Here is a tiny trained network, its code and every weight. The questions are about switching its units off for an input and a target symbol, where a switched-off unit gives its printed mean instead of its output.

import numpy as np


def w(rows, s, z=0):
    codes = np.array(rows[::2]) - 128.0
    scale = np.full(codes.shape[1], s)
    scale[-1] = z or s
    return codes * scale


def softmax(a):
    e = np.exp(a - a.max(-1, keepdims=True))
    return e / e.sum(-1, keepdims=True)


def log_softmax(a):
    a = a - a.max(-1, keepdims=True)
    return a - np.log(np.exp(a).sum(-1, keepdims=True))


def net(x, mask):
    ids = ['ΔΞαβεθπψ'.index(c) for c in x.split()]
    T = len(ids)
    res = E[ids] + P[:T]
    u = 0
    for l in range(3):
        r = res
        for j in range(3):
            rows = slice(3 * j, 3 * j + 3)
            q, k, v = (r @ M[l][rows].T for M in (Q, K, V))
            z = softmax(np.where(np.tri(T) > 0, q @ k.T / 3**0.5, -1e9)) @ v
            o = O[l][rows]
            res = res + np.where(mask[u + j], z, o[:, -1]) @ o[:, :-1]
        u += 3
    return log_softmax(res[-1] @ U[:, :-1].T + U[:, -1])


Q, K, V, O = {}, {}, {}, {}
E = w([
[120,4,121,146,142,189,157],'Δ',
[104,33,46,96,134,144,126],'Ξ',
[155,222,187,90,143,169,147],'α',
[164,147,192,109,97,122,194],'β',
[114,136,92,169,97,38,144],'ε',
[128,154,184,210,123,133,130],'θ',
[123,64,134,154,42,123,74],'π',
[83,72,150,179,109,90,123],'ψ',
],0.022)
P = w([
[254,134,141,131,164,85,106],'0',
[94,139,136,64,54,179,71],'1',
[134,139,67,190,103,186,164],'2',
[238,98,187,145,163,62,159],'3',
[94,176,145,29,80,181,83],'4',
[116,156,47,207,141,179,185],'5',
[217,92,202,153,176,66,171],'6',
[63,192,146,11,113,188,85],'7',
[85,164,33,212,165,177,187],'8',
],0.0093)
Q[0] = w([
[149,236,137,109,102,229,107],'L0H0',
[207,88,148,73,71,75,63],'L0H0',
[26,132,111,145,186,75,82],'L0H0',
[146,248,142,76,62,255,64],'L0H1',
[126,198,100,78,108,235,24],'L0H1',
[201,139,131,171,76,149,196],'L0H1',
[84,154,147,173,166,81,125],'L0H2',
[112,146,167,181,53,42,188],'L0H2',
[112,95,120,126,220,125,153],'L0H2',
],0.0093)
K[0] = w([
[125,194,157,79,134,152,120],'L0H0',
[126,77,145,89,6,88,125],'L0H0',
[140,112,141,158,198,92,91],'L0H0',
[148,62,108,47,59,120,24],'L0H1',
[181,95,77,21,65,149,39],'L0H1',
[118,132,144,134,49,129,145],'L0H1',
[108,157,149,107,76,117,145],'L0H2',
[100,128,162,203,81,114,131],'L0H2',
[89,103,107,100,124,162,194],'L0H2',
],0.012)
V[0] = w([
[223,82,107,198,135,89,110],'L0H0',
[84,152,77,150,196,122,35],'L0H0',
[202,109,120,63,51,83,143],'L0H0',
[168,155,113,163,121,137,184],'L0H1',
[123,141,158,150,189,106,172],'L0H1',
[75,92,126,171,131,151,148],'L0H1',
[166,171,97,145,167,133,56],'L0H2',
[127,146,125,61,162,174,147],'L0H2',
[160,147,184,161,2,95,97],'L0H2',
],0.0081)
O[0] = w([
[58,98,111,90,81,123,165,237],'L0H0',
[219,140,83,147,66,177,147,62],'L0H0',
[60,184,102,125,202,139,125,168],'L0H0',
[98,164,94,94,119,119,151,165],'L0H1',
[50,129,72,120,135,146,136,140],'L0H1',
[154,137,130,163,92,146,134,179],'L0H1',
[151,108,205,141,170,126,126,57],'L0H2',
[164,77,60,122,120,116,168,3],'L0H2',
[2,181,92,112,132,139,118,238],'L0H2',
],0.008,0.0061)
Q[1] = w([
[95,181,64,145,56,218,194],'L1H0',
[201,196,126,2,81,118,132],'L1H0',
[69,125,121,87,77,104,84],'L1H0',
[181,160,55,160,155,163,143],'L1H1',
[129,140,185,53,114,202,67],'L1H1',
[80,99,102,104,165,156,191],'L1H1',
[113,152,152,245,136,121,171],'L1H2',
[139,130,71,168,133,161,130],'L1H2',
[138,113,135,182,46,104,106],'L1H2',
],0.0091)
K[1] = w([
[144,117,45,53,143,115,96],'L1H0',
[159,255,208,6,149,179,190],'L1H0',
[89,141,128,83,84,85,119],'L1H0',
[208,111,104,150,211,179,184],'L1H1',
[161,181,209,96,136,191,106],'L1H1',
[147,194,110,139,122,115,130],'L1H1',
[166,123,113,185,187,171,172],'L1H2',
[176,159,156,143,153,107,176],'L1H2',
[110,182,130,156,103,188,112],'L1H2',
],0.0093)
V[1] = w([
[71,217,149,150,121,176,167],'L1H0',
[88,74,122,155,208,55,112],'L1H0',
[73,46,50,254,113,109,38],'L1H0',
[120,64,78,134,107,135,174],'L1H1',
[126,65,151,102,178,121,180],'L1H1',
[129,155,133,209,229,64,118],'L1H1',
[114,176,118,77,35,119,134],'L1H2',
[186,197,160,127,151,94,101],'L1H2',
[109,101,150,157,123,33,31],'L1H2',
],0.0079)
O[1] = w([
[142,83,129,197,191,105,140,199],'L1H0',
[197,94,206,96,30,132,164,188],'L1H0',
[210,181,122,107,57,158,123,254],'L1H0',
[84,129,119,94,79,90,111,131],'L1H1',
[75,135,174,129,95,156,162,78],'L1H1',
[184,122,139,135,2,177,151,122],'L1H1',
[90,95,97,63,140,70,69,190],'L1H2',
[129,190,154,154,180,128,88,36],'L1H2',
[149,183,161,90,114,158,135,194],'L1H2',
],0.0088,0.0087)
Q[2] = w([
[187,50,212,107,225,138,108],'L2H0',
[177,150,14,221,160,55,121],'L2H0',
[128,124,254,41,224,242,99],'L2H0',
[218,135,99,179,98,2,149],'L2H1',
[93,99,197,71,159,135,37],'L2H1',
[152,58,154,164,190,153,175],'L2H1',
[112,240,97,238,114,142,49],'L2H2',
[188,135,238,17,126,95,175],'L2H2',
[46,144,138,238,187,155,140],'L2H2',
],0.0083)
K[2] = w([
[120,175,171,199,156,98,120],'L2H0',
[230,119,105,84,115,56,133],'L2H0',
[35,180,226,249,156,187,188],'L2H0',
[226,95,90,198,79,123,174],'L2H1',
[136,113,144,58,191,139,135],'L2H1',
[116,152,170,143,156,153,123],'L2H1',
[198,119,190,145,172,194,166],'L2H2',
[72,243,121,170,86,84,131],'L2H2',
[159,103,144,186,183,193,89],'L2H2',
],0.011)
V[2] = w([
[148,56,111,90,102,169,150],'L2H0',
[210,34,39,116,135,91,117],'L2H0',
[114,76,126,146,102,96,46],'L2H0',
[110,147,150,113,149,89,163],'L2H1',
[98,230,168,198,87,63,133],'L2H1',
[67,149,152,129,180,124,84],'L2H1',
[108,70,179,74,56,135,155],'L2H2',
[102,89,2,88,94,103,100],'L2H2',
[120,158,95,118,130,50,241],'L2H2',
],0.0079)
O[2] = w([
[164,187,132,120,179,194,198,247],'L2H0',
[100,150,193,116,199,134,194,165],'L2H0',
[83,127,169,169,92,129,133,171],'L2H0',
[169,113,149,93,147,114,143,146],'L2H1',
[128,149,167,105,214,158,142,192],'L2H1',
[156,178,146,92,94,186,187,76],'L2H1',
[154,67,123,80,152,113,156,254],'L2H2',
[169,146,100,84,22,140,116,180],'L2H2',
[151,127,77,128,180,124,2,201],'L2H2',
],0.007,0.0073)
U = w([
[160,121,89,138,122,209,185,174],'Δ',
[2,169,121,41,82,229,99,66],'Ξ',
[117,175,96,178,119,184,116,231],'α',
[197,207,153,79,136,79,78,119],'β',
[29,112,67,92,138,50,145,1],'ε',
[207,126,225,170,74,82,145,134],'θ',
[70,85,169,109,141,172,107,101],'π',
[73,23,58,197,90,170,150,98],'ψ',
],0.009,0.0059)

Each question gives the input, a string of symbols that net reads in full, and the target symbol t.
The units are the heads (3 rows each of Q, K, V and O). Each row of codes is followed by its name. A weight is (code - 128) times the scale printed after its matrix; where a second scale follows, it is the last column's (O and U).
mask holds one flag per head, layer by layer. A switched-off head (its flag False) gives its mean, the last column of its rows in O, instead of its output. The means were averaged over made-up inputs and are rounded, as every weight is.
A unit's drop is (log p(t) with every unit on - log p(t) with that unit switched off) / (log p(t) with every unit on - log p(t) with every unit switched off).
The circuit of an input: a set's keep is (log p(t) with only the set's units on - log p(t) with every unit switched off) / (log p(t) with every unit on - log p(t) with every unit switched off). Starting from all 9 units, units are removed one at a time, each time the one whose removal leaves the highest keep (on an exact tie, the one counted first), for as long as the keep stays at least 0.8.
units of the circuit, in order: the units of the circuit, biggest drop first
most important unit: the unit with the biggest drop
heads that matter: for each layer, one digit per head in row order, 1 if its drop is at least 0.15 and else 0, layers parted by /
input ψ ψ ψ π ψ ψ Ξ, target Δ: units of the circuit, in order => L2H0, L0H2
input ψ ψ β ε Ξ ε θ π, target β: most important unit => L0H1
input α ψ α, target α: units of the circuit, in order => L2H2, L1H0, L1H1
input α ε β, target α: units of the circuit, in order => L0H0, L2H2, L1H0
input Ξ ψ π Ξ, target θ: units of the circuit, in order => L0H2, L0H1
input ψ α α ε ε ψ, target α: units of the circuit, in order => L1H2, L0H0, L1H0, L2H2
input ψ β ψ ψ Δ ψ Ξ ε, target ε: units of the circuit, in order => L1H0, L2H1
input ψ π β, target β: heads that matter => 110 / 000 / 100
input ψ ψ ψ α β β α θ, target θ: units of the circuit, in order => L0H1, L1H0
input β β ε β ε ψ ψ ψ α, target α: units of the circuit, in order => L2H2, L0H0, L1H0
input α ε ε, target α: units of the circuit, in order => L2H2, L1H0
input β α ψ ψ Δ, target Δ: heads that matter => 100 / 110 / 010
input α ψ ε β ψ ψ ε ε Δ, target Δ: units of the circuit, in order => L1H0, L0H2
input ψ Ξ ψ θ β θ π ψ θ, target Ξ: units of the circuit, in order => L1H0, L0H2
input ψ ψ ψ ψ β θ ψ Ξ, target ψ: units of the circuit, in order => L0H2, L1H0
input ψ ψ ψ ψ ψ ψ β, target ε: units of the circuit, in order => L1H0
input ψ ψ ψ π, target Ξ: units of the circuit, in order => L0H0, L0H2
input ψ ε ε Ξ ψ ε Ξ ψ ε, target Ξ: heads that matter => 001 / 100 / 000
input α ψ ε ψ π α θ Ξ β, target Ξ: heads that matter => 011 / 100 / 000
input Ξ α ψ ψ β ψ θ, target α: heads that matter => 111 / 101 / 001
input ψ Ξ π β ε, target ε: most important unit => L2H1
input ε β ε Δ ψ ψ ε Δ ψ, target Δ: heads that matter => 001 / 000 / 100
input ψ β α α ψ π, target α: heads that matter => 100 / 101 / 001
input ψ ψ β ψ, target ε: heads that matter => 111 / 010 / 010
input ψ π ψ ψ ψ θ ψ Ξ β, target Ξ: heads that matter => 001 / 100 / 000
input Ξ ε ψ ε Δ ψ ψ ψ ε, target Δ: heads that matter => 001 / 001 / 101
input ψ ψ Ξ β β ψ Ξ π, target β: heads that matter => 110 / 000 / 000
